Below is a small trained network, with its code and all its weights. Each question gives an input and a class and asks what happens when units are switched off, that is, made to give their printed mean instead of their output.

import numpy as np


def w(rows, s, z=0):
    codes = np.array(rows[::2]) - 128.0
    scale = np.full(codes.shape[1], s)
    scale[-1] = z or s
    return codes * scale


def f(y):
    return np.maximum(y, 0)


def log_softmax(a):
    a = a - a.max(-1, keepdims=True)
    return a - np.log(np.exp(a).sum(-1, keepdims=True))


def net(x, mask):
    res = np.array(x, float).reshape(1, 7) / 4 @ E
    y = f(res @ A[0][:, :-1].T + A[0][:, -1])
    res = res + np.where(mask, y, B[0][:, -1]) @ B[0][:, :-1]
    return log_softmax(res[-1] @ U[:, :-1].T + U[:, -1])


A, B = {}, {}
E = w([
[2,124,82],'x0',
[84,133,240],'x1',
[129,130,127],'x2',
[130,128,128],'x3',
[127,129,126],'x4',
[128,127,128],'x5',
[130,250,124],'x6',
],0.009)
A[0] = w([
[182,135,152,22],'n0',
[200,134,149,59],'n1',
[138,127,103,41],'n2',
[131,177,139,100],'n3',
[79,139,178,101],'n4',
[110,148,248,84],'n5',
[131,168,118,87],'n6',
[68,132,101,46],'n7',
[101,128,117,48],'n8',
[143,132,77,54],'n9',
[134,127,96,81],'n10',
[141,131,83,65],'n11',
[127,95,126,69],'n12',
[150,128,78,28],'n13',
[125,89,142,73],'n14',
[158,212,141,104],'n15',
[138,127,99,42],'n16',
[106,188,104,104],'n17',
[126,190,119,53],'n18',
[141,85,137,76],'n19',
[147,190,133,95],'n20',
[134,71,115,53],'n21',
[102,134,173,64],'n22',
[114,125,123,107],'n23',
[169,129,147,2],'n24',
[131,136,120,94],'n25',
[143,129,97,73],'n26',
[171,129,79,73],'n27',
[107,131,192,21],'n28',
[154,84,127,134],'n29',
[69,128,107,52],'n30',
[118,109,207,112],'n31',
[129,102,138,93],'n32',
[114,201,113,96],'n33',
[48,96,107,73],'n34',
[165,129,147,26],'n35',
[39,154,84,84],'n36',
],0.014,0.0066)
B[0] = w([
[216,183,206,167],'n0',
[241,179,204,205],'n1',
[124,152,108,132],'n2',
[114,72,147,180],'n3',
[167,138,23,197],'n4',
[153,142,5,247],'n5',
[112,33,141,165],'n6',
[253,149,199,186],'n7',
[180,133,154,138],'n8',
[132,135,76,163],'n9',
[135,139,97,148],'n10',
[136,146,32,159],'n11',
[105,83,146,148],'n12',
[173,170,27,155],'n13',
[96,76,148,157],'n14',
[73,37,143,236],'n15',
[171,136,77,135],'n16',
[79,37,157,207],'n17',
[134,22,120,179],'n18',
[69,78,153,164],'n19',
[94,44,145,199],'n20',
[85,80,149,173],'n21',
[187,92,20,160],'n22',
[147,132,140,140],'n23',
[175,154,175,143],'n24',
[132,117,124,131],'n25',
[146,141,78,148],'n26',
[117,170,80,186],'n27',
[165,126,27,159],'n28',
[57,120,144,198],'n29',
[254,120,173,184],'n30',
[144,158,32,211],'n31',
[80,79,153,148],'n32',
[93,34,145,214],'n33',
[213,156,192,227],'n34',
[184,152,187,145],'n35',
[242,165,189,254],'n36',
],0.0058,0.0062)
U = w([
[103,167,125,252],'0',
[194,183,186,91],'1',
[127,164,7,62],'2',
[75,39,153,57],'3',
],0.012,0.014)

Each question gives the input, the list of numbers given to net, and the class t.
The units are the neurons (one row each of A and B). Each row of codes is followed by its name. A weight is (code - 128) times the scale printed after its matrix; where a second scale follows, it is the last column's (A, B and U).
mask holds one flag per neuron, in row order. A switched-off neuron (its flag False) gives its mean, the last column of its row in B, instead of its output. The means were averaged over made-up inputs and are rounded, as every weight is.
A unit's drop is (log p(t) with every unit on - log p(t) with that unit switched off) / (log p(t) with every unit on - log p(t) with every unit switched off).
The circuit of an input: a set's keep is (log p(t) with only the set's units on - log p(t) with every unit switched off) / (log p(t) with every unit on - log p(t) with every unit switched off). Starting from the 12 units with the biggest drops (on a tie, the unit counted first), units are removed one at a time, each time the one whose removal leaves the highest keep (on an exact tie, the one counted first), for as long as the keep stays at least 0.8.
units of the circuit, in order: the units of the circuit, biggest drop first
unit that matters most: the unit with the biggest drop
k most important neurons: the k neurons with the biggest drops, biggest first
drop when u is switched off: that unit's drop, to one decimal
input [6,3,7,-6,4,0,5], class 1: units of the circuit, in order : (n36, n7)
input [5,7,7,4,-5,-8,-6], class 0: unit that matters most : n34
input [7,-4,-7,6,-8,4,-6], class 1: units of the circuit, in order : (n34, n36, n7)
input [8,1,6,-7,-8,4,4], class 1: units of the circuit, in order : (n36, n7)
input [-6,8,-8,4,0,-1,3], class 2: units of the circuit, in order : (n5, n31)
input [7,-2,-1,-5,4,3,6], class 1: 3 most important neurons : (n36, n7, n30)
input [8,-2,-1,5,-1,-2,8], class 1: 2 most important neurons : (n36, n7)
input [-8,7,2,-5,-6,-8,-7], class 0: 3 most important neurons : (n5, n36, n31)
input [-4,6,-6,1,-2,5,7], class 3: 2 most important neurons : (n15, n20)
input [-1,-6,2,6,-3,6,7], class 3: drop when n15 is switched off : 0.2
input [-4,7,-4,-6,-5,-2,-7], class 2: drop when n5 is switched off : 0.3
input [-6,8,0,-8,0,7,6], class 2: drop when n5 is switched off : 0.5
input [8,4,-1,8,7,-5,3], class 1: drop when n36 is switched off : 0.2
input [8,6,-6,4,6,-3,-4], class 1: most important neuron : (n34)
